Below are the code and all the weights of a small trained network. Each question names an input and a class and asks about switching units off, where a switched-off unit gives its printed mean instead of its output.

import numpy as np


def w(rows, s, z=0):
    codes = np.array(rows[::2]) - 128.0
    scale = np.full(codes.shape[1], s)
    scale[-1] = z or s
    return codes * scale


def f(y):
    return np.maximum(y, 0)


def log_softmax(a):
    a = a - a.max(-1, keepdims=True)
    return a - np.log(np.exp(a).sum(-1, keepdims=True))


def net(x, mask):
    res = np.array(x, float).reshape(1, 7) / 4 @ E
    y = f(res @ A[0][:, :-1].T + A[0][:, -1])
    res = res + np.where(mask, y, B[0][:, -1]) @ B[0][:, :-1]
    return log_softmax(res[-1] @ U[:, :-1].T + U[:, -1])


A, B = {}, {}
E = w([
[79,108,179,82,86,101,155,161,174,100,127],'x0',
[122,134,186,126,105,162,119,133,130,98,198],'x1',
[68,149,133,131,142,73,97,89,49,185,151],'x2',
[143,1,98,144,91,136,117,174,97,158,179],'x3',
[47,110,53,119,97,99,158,108,147,148,30],'x4',
[63,98,190,136,174,125,168,141,183,203,124],'x5',
[141,138,92,33,177,165,98,214,136,146,122],'x6',
],0.0081)
A[0] = w([
[177,131,46,5,193,166,119,189,221,162,59,245],'n1',
[136,60,110,205,151,112,145,78,132,209,144,250],'n2',
[42,119,188,116,69,89,130,101,152,200,187,182],'n3',
[205,216,158,23,189,87,42,115,94,88,205,208],'n4',
[101,168,146,113,128,69,112,70,109,214,58,197],'n5',
[92,119,172,85,135,99,106,199,151,173,216,163],'n6',
[93,124,150,106,189,139,177,183,186,141,89,187],'n7',
[119,147,184,92,105,206,163,192,221,114,113,154],'n8',
[184,64,2,113,84,212,37,152,53,90,141,228],'n9',
[148,46,217,207,75,117,189,52,109,101,151,112],'n10',
[88,105,117,66,60,115,229,123,154,69,42,250],'n11',
[179,156,71,46,207,197,150,147,189,209,84,252],'n12',
],0.0054,0.0029)
B[0] = w([
[85,162,60,170,128,60,141,143,162,181,159,253],'n1',
[128,140,110,158,162,83,178,105,124,163,131,214],'n2',
[77,113,149,119,219,115,201,180,61,133,130,201],'n3',
[181,113,153,183,157,164,166,130,73,122,160,226],'n4',
[58,215,146,165,147,80,164,107,82,142,121,217],'n5',
[163,52,151,123,138,182,174,187,93,96,137,187],'n6',
[110,85,110,138,131,93,113,178,112,196,125,202],'n7',
[181,90,85,115,98,100,114,148,149,144,197,199],'n8',
[157,2,72,73,150,59,154,182,125,175,200,242],'n9',
[31,233,116,151,123,111,196,79,129,138,31,200],'n10',
[135,104,80,161,100,111,145,105,96,167,125,232],'n11',
[115,151,74,214,87,84,157,142,126,131,130,233],'n12',
],0.0074,0.0076)
U = w([
[178,208,160,159,101,166,106,63,139,77,145,117],'0',
[124,126,174,104,99,176,130,97,182,110,104,81],'1',
[126,108,194,46,139,110,2,121,182,127,72,5],'2',
[121,148,166,82,145,167,46,149,131,114,115,31],'3',
[51,189,119,156,147,89,184,112,106,152,71,165],'4',
[166,77,195,117,180,164,159,164,74,123,150,124],'5',
[147,56,60,123,112,88,133,167,147,165,166,180],'6',
],0.0082,0.0032)

Each question gives the input, the list of numbers given to net, and the class t.
The units are the neurons (one row each of A and B). Each row of codes is followed by its name. A weight is (code - 128) times the scale printed after its matrix; where a second scale follows, it is the last column's (A, B and U).
mask holds one flag per neuron, in row order. A switched-off neuron (its flag False) gives its mean, the last column of its row in B, instead of its output. The means were averaged over made-up inputs and are rounded, as every weight is.
A unit's drop is (log p(t) with every unit on - log p(t) with that unit switched off) / (log p(t) with every unit on - log p(t) with every unit switched off).
The circuit of an input: a set's keep is (log p(t) with only the set's units on - log p(t) with every unit switched off) / (log p(t) with every unit on - log p(t) with every unit switched off). Starting from all 12 units, units are removed one at a time, each time the one whose removal leaves the highest keep (on an exact tie, the one counted first), for as long as the keep stays at least 0.8.
units of the circuit, in order: the units of the circuit, biggest drop first
unit that matters most: the unit with the biggest drop
k most important neurons: the k neurons with the biggest drops, biggest first
drop when u is switched off: that unit's drop, to one decimal
input [5,3,-6,-4,-7,8,3], class 6: units of the circuit, in order : [n8]
input [-6,3,3,-7,-5,1,7], class 0: units of the circuit, in order : [n9; n3; n4]
input [-7,0,-1,-2,-1,0,-5], class 0: units of the circuit, in order : [n1; n3; n9]
input [8,3,-5,6,-8,5,-8], class 4: 2 most important neurons : [n10; n9]
input [7,-3,2,-6,-8,-4,0], class 5: 2 most important neurons : [n4; n10]
input [8,-6,-4,-7,-4,6,0], class 6: 2 most important neurons : [n8; n10]
input [-2,-1,3,-7,-5,1,4], class 0: 4 most important neurons : [n9; n3; n4; n10]
input [6,-1,0,-6,-7,5,6], class 6: 4 most important neurons : [n8; n1; n12; n7]
input [-1,-3,6,4,-4,8,3], class 5: 3 most important neurons : [n6; n10; n1]
input [7,6,8,7,6,5,3], class 5: 3 most important neurons : [n6; n3; n1]
input [0,0,3,8,3,8,-7], class 4: drop when n5 is switched off : 0.0
input [5,4,4,7,-6,-4,-3], class 5: drop when n6 is switched off : 0.1
input [-5,-3,4,7,7,8,2], class 4: drop when n2 is switched off : 0.1
input [5,0,4,5,-8,5,6], class 5: unit that matters most : n6
